Here is a tiny trained network, its code and every weight. The questions are about switching its units off for an input and a target symbol, where a switched-off unit gives its printed mean instead of its output.

import numpy as np


def w(rows, s, z=0):
    codes = np.array(rows[::2]) - 128.0
    scale = np.full(codes.shape[1], s)
    scale[-1] = z or s
    return codes * scale


def f(y):
    return np.maximum(y, 0)


def softmax(a):
    e = np.exp(a - a.max(-1, keepdims=True))
    return e / e.sum(-1, keepdims=True)


def log_softmax(a):
    a = a - a.max(-1, keepdims=True)
    return a - np.log(np.exp(a).sum(-1, keepdims=True))


def net(x, mask):
    ids = ['ΓΔΘΠΩαεζλστφψ'.index(c) for c in x.split()]
    T = len(ids)
    res = E[ids] + P[:T]
    u = 0
    for l in range(2):
        r = res
        for j in range(2):
            rows = slice(2 * j, 2 * j + 2)
            q, k, v = (r @ M[l][rows].T for M in (Q, K, V))
            z = softmax(np.where(np.tri(T) > 0, q @ k.T / 2**0.5, -1e9)) @ v
            o = O[l][rows]
            res = res + np.where(mask[u + j], z, o[:, -1]) @ o[:, :-1]
        u += 2
        y = f(res @ A[l][:, :-1].T + A[l][:, -1])
        res = res + np.where(mask[u : u + 4], y, B[l][:, -1]) @ B[l][:, :-1]
        u += 4
    return log_softmax(res[-1] @ U[:, :-1].T + U[:, -1])


Q, K, V, O, A, B = {}, {}, {}, {}, {}, {}
E = w([
[148,162,99],'Γ',
[135,149,88],'Δ',
[155,162,144],'Θ',
[142,176,144],'Π',
[126,107,31],'Ω',
[164,157,250],'α',
[189,162,71],'ε',
[224,123,82],'ζ',
[236,97,124],'λ',
[200,74,135],'σ',
[166,201,75],'τ',
[121,164,139],'φ',
[91,96,241],'ψ',
],0.013)
P = w([
[88,162,78],'0',
[123,124,254],'1',
[152,126,201],'2',
[141,117,156],'3',
[155,150,195],'4',
[145,157,164],'5',
],0.0072)
Q[0] = w([
[48,168,191],'L0H0',
[233,234,135],'L0H0',
[245,222,110],'L0H1',
[97,73,112],'L0H1',
],0.011)
K[0] = w([
[179,92,147],'L0H0',
[100,65,20],'L0H0',
[110,227,2],'L0H1',
[181,64,149],'L0H1',
],0.0066)
V[0] = w([
[154,74,38],'L0H0',
[9,143,162],'L0H0',
[117,82,134],'L0H1',
[140,34,184],'L0H1',
],0.013)
O[0] = w([
[115,65,253,34],'L0H0',
[82,205,113,3],'L0H0',
[188,146,179,52],'L0H1',
[254,149,112,45],'L0H1',
],0.0087,0.0033)
A[0] = w([
[68,77,120,37],'L0N0',
[134,98,167,112],'L0N1',
[96,145,245,77],'L0N2',
[148,59,85,255],'L0N3',
],0.011,0.003)
B[0] = w([
[61,4,190,151],'L0N0',
[175,137,69,200],'L0N1',
[145,186,118,253],'L0N2',
[202,233,246,228],'L0N3',
],0.0038,0.0048)
Q[1] = w([
[131,140,248],'L1H0',
[193,209,130],'L1H0',
[98,121,130],'L1H1',
[232,195,183],'L1H1',
],0.011)
K[1] = w([
[185,63,115],'L1H0',
[111,24,81],'L1H0',
[123,46,134],'L1H1',
[2,223,115],'L1H1',
],0.0079)
V[1] = w([
[1,155,134],'L1H0',
[83,186,103],'L1H0',
[135,67,189],'L1H1',
[207,169,17],'L1H1',
],0.0083)
O[1] = w([
[35,118,226,3],'L1H0',
[2,209,118,105],'L1H0',
[143,79,238,14],'L1H1',
[184,205,80,130],'L1H1',
],0.0073,0.0022)
A[1] = w([
[239,96,174,255],'L1N0',
[175,117,82,68],'L1N1',
[136,172,3,99],'L1N2',
[177,254,53,93],'L1N3',
],0.0072,0.0032)
B[1] = w([
[65,170,51,236],'L1N0',
[33,144,98,170],'L1N1',
[185,103,245,213],'L1N2',
[134,91,254,249],'L1N3',
],0.0054,0.013)
U = w([
[70,128,122,55],'Γ',
[87,81,119,39],'Δ',
[42,246,18,200],'Θ',
[33,242,38,97],'Π',
[62,71,147,44],'Ω',
[123,230,204,82],'α',
[131,49,187,34],'ε',
[165,87,116,108],'ζ',
[206,33,120,187],'λ',
[181,85,28,159],'σ',
[65,121,106,254],'τ',
[76,204,61,219],'φ',
[180,255,154,133],'ψ',
],0.0063,0.0049)

Each question gives the input, a string of symbols that net reads in full, and the target symbol t.
The units are the heads (2 rows each of Q, K, V and O) and the neurons (one row each of A and B). Each row of codes is followed by its name. A weight is (code - 128) times the scale printed after its matrix; where a second scale follows, it is the last column's (O, A, B and U).
mask holds one flag per unit, layer by layer, with each layer's heads first. A switched-off unit (its flag False) gives its mean, the last column of its rows in O or B, instead of its output. The means were averaged over made-up inputs and are rounded, as every weight is.
A unit's drop is (log p(t) with every unit on - log p(t) with that unit switched off) / (log p(t) with every unit on - log p(t) with every unit switched off).
The circuit of an input: a set's keep is (log p(t) with only the set's units on - log p(t) with every unit switched off) / (log p(t) with every unit on - log p(t) with every unit switched off). Starting from all 12 units, units are removed one at a time, each time the one whose removal leaves the highest keep (on an exact tie, the one counted first), for as long as the keep stays at least 0.8.
circuit, biggest first: the units of the circuit, biggest drop first
top k neurons: the k neurons with the biggest drops, biggest first
heads that matter: for each layer, one digit per head in row order, 1 if its drop is at least 0.15 and else 0, layers parted by /
drop of u: that unit's drop, to one decimal
input λ λ α λ τ, target σ: heads that matter	10 / 10
input α α λ Π, target ψ: circuit, biggest first	(L0H0 L1H1 L0H1 L1N2)
input σ λ Π σ α α, target σ: circuit, biggest first	(L1H0 L0H0 L0H1 L1N0)
input α α σ λ Ω, target ψ: circuit, biggest first	(L0H0 L1H1 L0H1 L1N2)
input λ α α Δ σ σ, target σ: heads that matter	10 / 10
input λ ζ Π ε Ω, target σ: top neuron	(L1N3)
input λ Π α σ, target σ: circuit, biggest first	(L1H0 L1N0 L0H0 L0H1)
input α α Π λ Θ Δ, target ψ: heads that matter	11 / 01
input λ α ε, target σ: top 3 neurons	(L1N0 L1N3 L1N2)
input α ζ Ω α ψ, target ψ: circuit, biggest first	(L0H1 L0H0 L1H1)
input λ α σ α ε, target σ: circuit, biggest first	(L1H0 L0H0 L1N0 L0H1)
input ζ λ λ α α τ, target λ: circuit, biggest first	(L0H0 L1H0)
input α ψ φ α, target ψ: circuit, biggest first	(L0H0 L0H1 L1H1 L1N2)
input λ α α, target λ: heads that matter	10 / 11
input α λ Ω, target ψ: top 2 neurons	(L0N3 L1N2)
input α Π Γ λ, target ψ: circuit, biggest first	(L0H0 L1H1 L0N3 L0H1)
input Ω Π α, target ε: heads that matter	11 / 11
input Ω ε α, target ε: top 2 neurons	(L0N0 L1N1)
input α Θ λ, target ψ: top neuron	(L0N3)
input Π τ φ, target Θ: top neuron	(L1N3)
input λ φ λ, target σ: top 3 neurons	(L1N0 L1N3 L1N2)
input ψ α α Γ, target α: top 3 neurons	(L1N3 L1N2 L1N0)
input λ α Π, target σ: drop of L1N0	0.1
input ζ τ ε, target λ: drop of L0H0	1.2
input α α α Γ, target ψ: drop of L0N3	0.0
